Each row has a hidden value. The values are split into ranges, and the band after each row names the range that its value falls in. Each part has its own value, ranges and names.
[  -5 -160  -51   51   44  -20    0 -100  -48   65  -60  -71 -100   98
  -19  116  121  -98  -51    8   32 -104  -60  -91   16   42  -74    2
   29   93  -29  -46  -82   42  -78   33  105  -50  -21   10   10  -31
   94  -33  -27  -34   72  -56]	[64]
[  42   60  -38   58   29   -2 -122  -83   85 -124  -28   -9  133  -27
    8   32   12   -3 -237  140    0  172 -211  -25  -65   32  121  -22
   80   29  -38  -18   33  -80    9  -36   23  -70    3   48   69  -29
   45   61   80   19  -87   47]	[63]
[  60  118   -5  -70  -10  152   82   53 -131   52 -109  -30   66   -2
    2   20  -47 -146  -43 -206   74   -4  -91  145    0  195 -121    8
   -3  112 -174   30  116   35   10   -2  151  -74  -27  106   87  -12
  -66   51  -28   -6   80   13]	[57]
[ 111    3   12   51  -65  -53  -44  -17  -48  -24 -130  -53  -60   -5
 -110  -12  -19  -83   -9  -29 -127   94  -96  -48  -23   64   32  -81
   34    8    2   49  -48 -146   41  -71   11  -33   -1   67  -20   -4
   -4   73   33  -10   20    6]	[62]
[   6 -153  -56  186   70   10   83 -181  -41  -54 -145   84  -18  108
    2   95  113 -161  -80  124   33  -74  -43 -104   49   91   20   25
   77    7  -69   92  -92    4 -218  132  -12  -54   62 -132   19   47
  130   14  -30 -114 -100    5]	[68]
[  58 -101  -77   41   85  -77   48  -38 -104   49  -48   53   51  -17
  -31   78   85   -9  -43  114  142   -6   37   -8  -35   47  -55   36
   20  -54   38   44  -28   90   26 -118   53  -95  -88  -67   61  -54
   33    8   82  -41   82   27]	[63]
[ 197  -69  -51   81  -12   18  -64   46   26   12  -43   -1  -73  -39
 -118   -6  109  -13    4  -72  -99   98 -150   41  -63   55   36 -165
  -23   12   -1  -65  103 -131  -62 -230   44  -67  -63  104  -72 -137
 -128    9   86   -1  115 -132]	[57]
[  26   48  -42   13   -4   41  -94  -17   28  -39  -40 -105   34   12
   -2   50   16  -78 -156   -4  -21   67 -196   -6  -25   89   19   -3
   40  114  -75  -53    3  -34   14   -9  124  -55  -20  108   50  -49
   27   31  -11   28   31   -2]	[64]
[  -3   -7  -56  -30  -17   55  -14    2  156   47  -27  -95  -59    1
   34   42  -31  -38 -136   94  -65 -112 -267  -39  -68   83 -157   68
   20    2 -163 -173  -38  146   21  -89  181 -137 -110   80   58  -73
   84   65   59   54   95    8]	[64]
[  58 -144  -63  102   77  -53   43  -87 -106    0  -93   54   23   18
  -46   51   99  -52  -54   73   79  -38   11  -46    1   78  -31   24
   43  -42   23   86  -40   47  -55  -37   35  -80  -14  -51   20  -23
   21  -12   34  -86   -4   25]	[50]
[  -7  141   12 -200  -30  -85  -15  -91 -137  -55 -251 -151  117  139
   -5   39 -184 -117  -41   60  -21   17   26 -152   90    4   42   -5
   71  109   34  190 -332 -128  225  349 -124  -25  109   18  257   85
  266  287   -2   15 -143  165]	[68]
[ -49  317 -112   80  -25  188 -228   38 -319 -277 -147 -120  254  -43
   -6   75   -3 -249 -120 -363  164  465   -7  239  211  152  378   -8
  -88  589  108  255  152 -451  -80  235   29  129  285  203   66  164
  -64 -135 -451  -30 -166  -56]	[64]
[  78   -5  -30  -14   -8  -10  -45   -6  -69  -27 -109 -111    7   47
  -43   36   23  -88  -40  -39  -43    9  -67  -42   24   75   14  -51
   50   65  -10   59 -103  -92   43   60   23  -37   -6   70   79  -70
   36   95    7  -17   13    6]	[57]
[  46  -93 -101   72   84  -48   47  -58  -83    6  -97   63   55   15
  -26   70   71  -52  -49  128  106  -14   11  -31    4   67  -16   46
    7  -16   30   66  -64   66  -32  -38   31  -93  -29  -79   60  -22
   65   24   24  -55   25   23]	[63]
[  44   11   10  -58  -12   92  120  -10   64   70  -92   43    0  -51
   20  -30 -101  -18  -88    9  -14 -133 -192   44  -84  128 -241   61
   31 -121 -216  -70   79  177   19 -130  123 -170  -91   55   65  -11
   -1   94  138   -3   22   71]	[52]
[ -17   54  -13  -11 -222 -170  -38  -36   -7  -29 -344  -67 -252  -31
 -191 -107 -321  -95  156   76 -340   58  -88 -199   64  -32  -20   39
 -144   45  144   63 -287 -190  142  -45  -88  -59  141   56  -79  285
  222  140 -125   27  -77   71]	[52]
[ 132 -117  -76  181  -12   99   15   62   83  -54   25   79 -111 -181
   -1   53  171   55   55  -16   -8   61 -102  155  -43   -9    5  -93
  -15  -88  -52  -51  194 -176 -207 -329  -49  -72 -129  -16  -54 -137
 -106  -68  104  -60   33 -179]	[63]
[  39  -93  -76  -48   66   31  -45   -8  -87  -61  -73 -116   80   14
   51   75   82   -3  -46  -56   69  -98   23   -4   82   37  -32   -2
   90   34   22  119 -121  -75   14  124  -53  -49  -18   66  171 -140
   47   73   22  -80  -95    3]	[62]
[  41   55  -40   -2 -183 -122  -51   -8   63   -8 -271    7 -232  -75
 -196 -114 -257  -22  131   73 -296  125 -155 -116    1  -58    5  -31
 -200   49  132  -45 -120 -178   82 -191  -67  -93  104   76 -111  223
  136   99  -58   58  -17  -10]	[49]
[-151 -404  151  -25    0   20  -61 -383  221   88   -2  -67 -311   95
   80  107   71  115 -148  -76 -119 -306 -232 -228  -38 -201 -263  -84
  178  -17 -152 -243   28  -41 -212   63  -69  -70   35  147  -53   63
  212  -72  175  -75 -275 -109]	[57]
[  58  154  -13  -55  -13  179   75   62 -184   25 -126  -31   84    4
   -4   27  -37 -186  -29 -264   97   45  -67  178   34  213  -70   -5
  -22  183 -163   70  138  -23  -18   40  144  -46   14  113   86   10
  -83   32  -90  -15   68   -5]	[57]
[ 150  -64  -18   82  -15   -3  -26    4  -27  -19  -72   -1  -39  -42
  -86    1   73  -26   -8  -48  -66   64  -89   19  -38   61   16 -107
   36  -35  -11   27   49 -124  -35 -148    5  -55  -44   60  -27  -85
  -80   27   83  -37   31  -52]	[51]
[  49  102   -2   35    6   48  -47  -58    3  -84  -53    4  122  -24
   14   46   -3  -59 -172   32   38  167 -153   43  -47   66   82  -34
   75   54  -91   22   79 -100   -3  -15   26  -48   -1   38   78   -1
   18   62   57   10  -57   36]	[68]
[ 206  -47  -44  104   -5   41   -5   33   59  -13  -28   79  -59  -79
  -86    4  116   20   17   -6  -54  129 -143   85  -87   12   57 -179
  -30  -47  -33  -67  164 -155 -113 -272  -23  -82  -80   24  -49 -123
 -111   26  147   -5   85 -139]	[63]
[  73  -95 -114   49  103  -78   40  -21 -128   17  -81   51   92   -3
  -44   54   84  -24  -48  127  139  -14   46  -17   -7   82  -26   54
    3  -43   69   89  -68  104   30  -73   56 -103  -55  -64   75  -64
   22   20   45  -55   65   47]	[49]
[  74  132   10   52   -5   81   12  -20 -130  -84  -96   19  128  -37
  -25    7   -6 -121 -114  -97   68  168  -91  111  -15  149   66  -29
   46   78  -98  109  134 -104  -20   -7   62  -32   33   53   56   29
  -70   26  -11  -30  -36   48]	[50]
[  46   92   21   30  -19   56   22  -36    1  -50  -53    1   64  -41
   24   41  -16  -68 -125   29   24   90 -145   51  -59   85   -1   -9
   83  -13 -147   14   73  -50   -2  -48   46  -63  -50    9   82   -8
   20   77   86    1  -19   48]	[63]
[  78 -113 -142   96  113  -72   31  -34 -111  -13 -109   67  104   12
  -57   34   84  -51  -72  152  106  -29   18  -44    9  121   -6   74
    1  -41   73  107  -93  124   -9  -47   70 -112  -22  -67   52  -54
   16   15    8  -73   37   58]	[50]
[  81  -80 -212  123  132  -56   59    2 -101  -34 -140   98  135   27
  -48   44   83  -93  -57  229  124  -26   23  -35   36  156   27  113
  -50  -21   82  120 -140  160  -40  -22   75 -129  -15 -128   76  -57
   51   44  -42  -69   67   57]	[63]
[  46 -172 -208  354  153   -1   28 -155  -52 -254 -227   51  147  189
   -6   48  182 -283 -200  299  -21 -132  -73 -211  147  285  173  146
  125  -16  -13  272 -321   86 -277  352   37  -64  148 -190   64  -43
  128   66 -173 -196 -187  118]	[51]
[ 136 -135  -72  178    3  103   19   65   60  -68   38   61  -90 -181
   12   55  197   66   46  -36   13   29  -80  161  -34    1   -3  -88
   15 -109  -56  -21  188 -170 -205 -301  -52  -69 -136  -10  -29 -171
 -124  -70  117  -80   14 -164]	[49]
[  11   49  -71  114   50  -72 -312 -144  132 -267    4  -67  206  -38
   -2   26   45   58 -362  218  -34  305 -256 -103  -48  -32  301  -31
  114   92   98    2  -14 -203   28   16  -28  -30   86  107   58  -28
   72   22   40   21 -218   66]	[49]
[  38  127  -23  -12  -17  110  -12   26 -110   -5  -82  -79   58   17
  -10   51   -2 -161  -87 -155   53   91 -121   99    9  156    0  -11
    1  189 -116   15   81  -49   -2   24  150  -30    5  108   61   -3
  -32   15  -81   14   74  -11]	[64]
[ -10  269  -50  -95  -36  278   81  111 -329   11 -185  -26  118  -28
    8   40  -97 -253   46 -461  200  134   18  320  138  233  -36   31
 -150  410 -118  137  231 -116  -56  102  145   -2  126  165   90  141
 -100  -55 -299  -20   43  -53]	[64]
[   0 -169 -114  151   66  -19   19 -100  -59   -8 -126  -24  -56  119
  -30   93  122 -170  -67   90    8 -120  -58 -123   62  127  -21   68
   23   76  -13   39 -157   79 -142  100  107  -61   28  -54    2  -11
  108  -21 -105  -81   23  -13]	[64]
[  45  -41  -62  -62   79   47    2  -34  -71  -90  -72  -64  123   11
   70   69   68   15  -70    4  111  -71    6   17   58   18   -4  -17
   85    2  -15  119  -80  -70    2  139  -88  -67   -8   16  214 -123
   67  113   75  -70 -126   29]	[49]
[  17   54  -66   43   16    2 -202  -50   52 -104  -22 -119   94   15
  -14   50   34  -52 -237   46  -26  165 -226  -42  -26   60  129  -15
   49  166    2  -51   -6  -89   28    8  109  -36   27  140   41  -44
   34    8  -34   39  -23    5]	[64]
[  18  300  -24 -128   -7  292  174   83 -384   10 -220  100  196  -59
   12   12 -136 -213   72 -460  284  162   88  381  126  216  -44   10
 -159  342 -126  207  312 -117  -63   92   56  -25  148  107  131  187
 -120  -16 -226  -48  -27  -15]	[63]
[  14   43  -31  -59  -28  113   62   35   45   74  -74  -63  -42   -1
   29   30  -57  -93  -71  -40  -16 -111 -200   45  -38  137 -191   59
   -3   34 -200 -105   24  131    6  -60  179 -124  -88   83   69  -39
   31   68   21   29  104    8]	[64]
[  -5  227  -93  111   34   74 -225  -60 -174 -292 -103  -18  305  -50
   -5   51   16 -118 -224  -93  140  451  -60  125  100   77  387  -27
    0  355  115  211  119 -361  -50  149  -46   61  222  109   81  110
  -15  -54 -222  -30 -227   19]	[63]
[ -17  336  -86 -367   75  399  319  129 -492  160 -322  159  311    5
   64    1 -260 -224  135 -580  451  -36  189  464  197  282 -258  100
 -274  429 -163  225  304  121   -1  221  100 -119  186  143  265  225
  -92   51 -276  -47   -1   18]	[68]
[  36 -166  -31  110   58  -51   41 -119  -84    7  -87   49  -24   16
  -40   56   94  -45  -52   57   55  -52   -6  -60   -5   53  -48   13
   59  -49    1   63  -26   25  -78  -41   23  -71  -10  -43   -2    1
   36  -25   44  -88  -28   13]	[50]
[-175 -433  262  -53  -53 -117  -24 -363   42  205   92  -45 -380  -73
   48  156   77  232  -14 -163   21 -187   -5 -132 -102 -333 -338  -92
  199 -115  -47 -194  150 -123  -54 -210 -111  -18  -93  115 -103  123
  150 -195  273  -74 -180 -106]	[52]
[ 195  -65  -29   83  -24  -14  -39   18   -3    2  -83   41  -66  -58
 -140  -36   60    1   21  -54 -102  112 -116   28  -63   42   32 -156
  -28  -27   25  -17   98 -141  -40 -237    3  -73  -32   84  -82  -74
 -119   18   96  -15   65  -90]	[51]
[ 141  -92 -305   86  183 -110    5  124 -161    4 -123   75  244  -18
  -88   16   88  -51  -60  240  173  -26   86   -6   33  225    0  176
  -82  -44  193  158 -184  277  101 -123  163 -168  -78  -72   89 -158
  -44   31  -54  -60  176   92]	[51]
[  63    2  -29  -45    3  -11  -46  -13  -85  -31 -111 -130   34   58
  -22   45   13  -83  -52  -39  -19  -11  -48  -49   35   72    2  -36
   68   68   -8   78 -130  -81   68  107   13  -35   -2   74  118  -74
   57  112   10  -20  -10   29]	[57]
[  42  263   -7  -70  -14  240  131   58 -279   -6 -175   79  176  -48
   20   36  -94 -199   20 -332  214  177   28  304   75  190   -7  -11
  -76  256 -149  165  252 -128  -52   58   47  -22   89   70  114  130
  -89   15 -143  -29  -15   -9]	[68]

New part:
[-183 -153 -172   46 -228 -254   -5   37  124 -275 -251 -125  178   79
 -164 -150  -14  121  185  -94   89  -26   45  349  -58 -353  114 -182
    6  372  -62  -62 -301   82  266   94  -30 -330  132   14  125   -2
 -251  221  127 -175  100  419]	U
[-338   -4  100   -8   95 -315 -245  239   83 -425   79 -228   88 -336
 -124 -156   -1 -138 -406  114  122   22  -67  441  219  -75   -9   19
   28  179  137 -330 -155  124  230   13    4  240  245  176  -32 -176
 -208  146   77 -266 -192  248]	B
[-118   -7  -10   24   59 -158 -116  188   53 -149  -21  -26   10   13
  -68 -128  138    1    2   84  230  149  -81  248  195 -161   39  -26
  102  156   -3  -93  -32  -26  276  -56   56   70   85  -55   33 -103
 -123  -70  136 -188   71  379]	H
[  69  232  -38   47  -76   28   70   -9  -21  -38  -93   41   42  187
   31   33   59   -7  227  -18  114 -161  -56  -42  166  -46  107   62
   18   47   85   52  126 -164  109    6  -10 -108  -77  -80   95 -110
   83   55 -141  115  -26   32]	M
[-162   16   42  -28   -9  -83  -36  169  -13 -195    7  -97  -60  -50
   14   -2   88  -60  -88  125  125   72  -24  177  233  -46    9  -77
  -43  158   99  -85   38 -144  231   45  -41  120  169  -10  -58 -101
 -153   75   61 -103 -120  121]	D
[ 120  186 -103  -23  -46    7  131   44  163  176   61 -141   -6  162
  -33 -101    1  -98  -81   58  -25 -117 -115  -38  -78  128  -58  189
   60 -195 -153    3   42 -148 -126 -182  135  -69 -360  -69 -131  -77
  -50  226   -7  120   23 -178]	W
[-452  100  122  -31  114  123 -157   77 -155 -174  167  -41 -339   19
  126  400  -49 -328 -246  304  -37 -231 -169 -168  253  317   84  195
 -208 -296  -87 -184  255  -30  272  120  -10  392  -69 -170 -286 -188
  -95  259 -229 -111 -118 -219]	D
[ 106  123   98  -74  -36 -262  105  134   24 -222 -188   29  161  -11
   56  -95  141  128  186  -25  250  238   12  228  288 -326   36 -251
    3  414  293   92 -138 -184  133   54  -84 -114  295  143  165  -33
  -80 -119  108   11 -117  503]	T
[-112  265   40   71  -56   96  -93  135  -41  -36  113  -11 -160   43
  162   96   80 -110  -77  222  109 -152 -147  -89  264  225   73  218
   21 -116   14  -34  285 -290  261   20  -51  227  -26 -151 -190 -193
   57  109 -154   35 -188 -169]	M
[  94   -6  -99   12  -58 -155   79   49  231  113  -56  -63  189  231
 -110  -82   54   21   83  -64   -3   14  -97  154  -70 -113  -35   13
   58  -48 -217  -65 -104  -35  -34 -144  168 -210 -161   57   13   -1
 -171  150  156   29  178  160]	D
[-204 -307 -140  -59  -64 -214    1  194  207 -134  -27 -304   58  -40
 -232 -221   31  -30 -233   31    6  180   23  441  -80 -178  -98 -172
   -2  205 -172 -206 -236   16  130  -64  100  -79   68   47 -103   10
 -434  240  348 -246   81  168]	P
[  52  480   26  -34 -132 -507   47   65  241 -271  -18 -112  251 -118
   63 -305    3   32   25  -60  115 -193  -31  128   24  -78   26  196
  210   55  228  104 -292   98  -64 -111   10  -81  -88  209  175 -133
    8  131  -84  164 -241  405]	U
[   8  274  -81  -50  -34  175  159  -52  -71   78  -28   29 -228  298
  118  166    9 -137  175   97   39 -212  -91 -313   86  152   93  177
  -38 -192  -57  166  208 -190   50  -27   29  -23 -353 -285  -86 -100
   64  114 -210  153   15 -163]	T
[-140   22  -91  -40   36  158   34   21  -14  -14  -81  -17 -127  229
  -24  159  -31 -172  -68   76   35  -89 -157 -101  142   23  145  115
  -52  -77 -165  -67  152 -175  176   38   72    5 -220 -206 -184  -98
  -72   88  -83  -16   74 -191]	M
[ 157  265  -21   14 -172  -12  167  -56   71   21 -172   -2  147  175
   53   35  -77   29  114  -14   27 -176 -128  -72   40  -74  133   53
  -56   74   31   68  -23 -237  -34   64  -44 -259 -132   42  -41  -74
   67  226 -185  198  -78  -60]	W
[ 137  102 -142   27  -18  -54   60   25  252  136  -83  -44  225  251
 -137 -118   -5  -45  -51  -92   19  -77 -196   67  -17  -84   72  197
  146 -103 -234  -99  -13 -121  -38 -152  205 -196 -320   10  -59  -72
  -45   81   41  101  151  -72]	D
[-178  -50   -3   -4  150 -440 -177   92  194 -487 -185 -165  459 -214
 -368 -289  -85  -69 -244 -215  146  -17  -73  580  149 -441  116  -27
  121  349  150 -385 -371  322   94  -16  125 -122  143  324  261 -133
 -154   22   80 -218   22  441]	B
[ -23   76  106  -47   36 -581 -105  193  385 -163  -87  -29  395  -58
  -43 -184    3   63 -212   -7  119  219 -253  354   52 -283   36   43
  147   92 -134 -157 -434   96   48  -86  147  -75   63  348  -60  -42
 -236   33  222  -91   43  638]	H
[ 393  323   30   27 -109 -128  225  -72   72  119 -144   57  252  206
   29  -53   48  132  400 -104   84  -90  -39   15    7 -146  -22  -64
  -14   87  143  148  -79 -111 -209  -94    8 -349  -95  127  239  -25
  121  131  -97  234   25  269]	B
[-120  173  123  -34   45 -230  -45  104   14 -208   34  -14   26  -24
   63   58   83  -66   34   71  102  -27  -49  106  216  -23   -3   -1
  -25   13  132  -49  -30   33  118   -7    6  114  106   87   78 -107
  -88   66  -21  -24  -99  310]	M
[  88   72  -71  -31  -15  328  124  109  -70  163  -43  -50 -225  172
   55   56   43  -90  -98  198  122   84 -146 -106  189   84   53   33
  -57   50  -64   33  281 -499  134    7  -24   26 -152 -270 -301  -98
   13   52  -37   25  -37 -339]	B
[-223 -163 -154   59 -124  291   -3   43 -135  -80 -152  -51 -187  207
  -56  161    7  -64   60  108   80  -64  -45   31  170  -62  175  -87
 -139  192 -112  -88  219 -291  396  182  -79  -70   41 -293 -162  -82
 -111  163  -46 -139   51 -215]	D
[   9  -53  -22  -97   16 -290   67  124  212 -142 -122 -184  220  -55
 -163 -208  -26   -8 -185  -40   67  165  -66  347    9 -256  -33 -115
   18  230   -5 -130 -301    1  -37  -63   86 -154   22  185  -15  -18
 -243  128  195  -91   14  275]	B
[-196  -30   21   29   50   41  -78  108  -73  -81   91  -76 -133   56
  -40  112   92 -126   -3  136   53  -53  -28  107  167   70  -32  -23
  -91  -43  -21 -151  155  -27  196  -12   31  147   46  -94  -17 -107
 -126  152    9 -130   19   26]	P
[  43  -73 -115  -18  -82   89  158  -22   67  148 -112  -71   -3  287
  -85   89  -30  -32   95   21  -46  -30  -86    7  -83  -59   12  -66
 -124  -17 -227  -27   -7 -136  -14  -19   79 -238 -200  -90 -105   10
 -150  263   36   10  178  -66]	W
[  76   28   84 -102   32 -129  105  204  -14  -32  -71   34  -94   67
  102  -45  204   88  143  155  265  388  -31  124  240 -192  -43 -247
  -22  263  114  138  -37 -246  167  -23  -33   25  172  -49  -14  -10
 -148 -137  202  -82   11  475]	H
[ 182  200  140  129  -37 -314  -47   21  148  -34  -81  111  433  112
  -27    4   92  132  278 -112   95  -60 -123  235  130 -216   19  -44
   23   66   72 -114 -115   52  -12  -51   60 -201  153  319  274  -67
   33   84  -15   82   55  474]	P
[  75   73  -79   10  -29  200  121  -36  -56   72 -140   -6  -38  235
  -45   99  -29  -60  113   29   60  -96 -104  -60   88  -48  101    0
  -95   53  -49   -8  130 -218   52   28   11 -169 -172 -155  -54  -75
   34  141 -124   41   80 -142]	B
[-225   83    0  -54    8    1  -12   82   50  -37  105 -128 -164   71
   41  139  -37 -211 -219  183  -57 -138 -135  -62   56  200    8  165
  -83 -225 -160 -102   76  -72   90  -12   65  157 -186  -91 -251 -110
 -159  276  -59  -23  -53 -168]	D
[  62  254  180  -55   51 -545  -35  223   92 -385  -47  -19  257 -230
   28 -301  215  129  126  -40  328  228   56  405  323 -322  -53 -171
  158  394  453   37 -251   56  110  -74  -42   45  375  284  351  -98
  -67 -194  153  -45 -198  806]	U
[-233  177   62  -70   -3  -37    0   39  -28  -83   52   -9 -222  121
  165  256  -29 -165  -25  212   -7 -142 -140 -181   96  177   58  132
 -126 -213 -107   26   47  -37  140   49    0  140 -150 -131 -198  -98
 -103  230 -141   -7  -48   52]	U
[-181  -79 -112  100  -96   85  -50  119 -122  -94   91 -135 -199   75
  -74  -37  202  -25  229   98  107  -85  150  193  116   45  -84 -115
  -25   98   53  -56  207  -51  293  -43  -31   68  121 -225  136  -90
 -133  154   79 -159   22   70]	D
[ 279  255  -54  -58  -42  -57  216   92  108  110   14 -118   39   81
   -4 -238  115    7   54   10  115   40   -2   50   51  -11 -102   26
  104   48  125  125   32 -242 -143 -194   61  -92 -177  -12   46  -67
    5   41   55  167  -74    8]	W
[  53   58 -159   56  -36  289   85  -64  -34  129 -137  -15  -48  299
  -95   96  -64  -98   78   16   31 -188 -148  -96   39    0  141  110
  -53  -32 -167  -54  187 -218   74    4   55 -190 -299 -235 -104  -97
   63  173 -160   36  141 -291]	B
[ -69  131 -107   87  -14  278  -25   -4  -47   81   16  -42 -124  210
  -43  115  -32 -171  -47  105   20 -268 -164 -120  104  161  121  235
  -22 -168 -150 -113  291 -199  145  -10   54   23 -279 -239 -157 -166
   75  194 -204   26   38 -381]	W
[  46  109  -70   41 -139 -191   61   28  179  125  -11  -14   50  242
   19  -40   57   66  227   57   26  -56  -96   24 -145  -22  -27   54
   37 -123 -231   71 -135   28   14 -126  101 -180 -206  -41   -4  -10
 -126  234   63   17  176  328]	H
[-203  201  -64  163 -209   53  -99   -3    9    5  133  -77 -110  151
   77  148   -3  -96   99  152  -75 -439  -80  -88  -26  288   39  249
  -44 -277 -165  -75  183  -34  188    6  -15   46 -152 -150  -94 -150
   -8  434 -211   32  -55 -176]	D
[ 113  518   -7  -16  -71 -238   71  -19  221  -17  -47   18  154  120
  104 -105  -81  -50  -19   12   73 -257 -238 -166    4   38  151  381
  172 -191  -30  111 -117  -47  -83  -99   86  -95 -395   40  -56 -153
  124  127 -231  239  -85  108]	H
[-175  230  119   -2   34 -269 -128  197    5 -322  178 -208  -23 -303
    3 -179   83 -108 -179  142  134  -88   35  275  200   82 -105   55
   45   79  294 -128  -36   74  104  -72  -46  261  166  106   88 -188
  -70  158  -21 -101 -284  220]	B
[  37  212  -45   68   -9 -279  -82   77  242  -47  -45    2  248  103
  -71 -183   34   14   16  -43  131  -78 -189  150   34 -123   88  215
  213  -48 -114  -79 -137   58   72 -142  151  -97 -177   72   60 -116
  -12   33   13   10   92  322]	H
[-164  156  -73   65   -2  225 -142  174   66   78  115  -57 -188  112
   78   70   14 -207 -360  252   70 -117 -295 -115  221  276  137  387
   99 -236 -254 -152  341 -392  303  -21   63  262 -236 -257 -446 -210
    6   92  -97  -13  -90 -453]	M
[-252  -47 -217   16    2   29  -85  166    3 -268    3 -232 -112  -48
 -203 -265   93 -140 -150   13  173  -66   60  261  178  -60   59   79
  164  189   66 -143  114  -68  323  -60   48  105  -38 -227   31 -165
 -132   -2   81 -179  -48  -88]	M
[-266  -89 -143  -27    7  279    3   70  -92  -51    8 -171 -294  110
  -85   98  -40 -228 -206  173   12 -112  -73  -28  102  119   80   75
 -104  -29 -141 -131  219 -196  233   52   20  104 -182 -305 -261 -124
 -134  215  -62 -128    9 -383]	W
[-174   67   59  -25  -57   25  -38  118  -14 -171  -83  -93  -60  -65
   65  104  -96  -95 -270  200   76   -6 -179   65  204   -3  134   15
 -133  155   10 -122   12 -271  225  174 -110   65   91  -17 -300 -128
  -84  220 -102  -83 -187  -99]	B
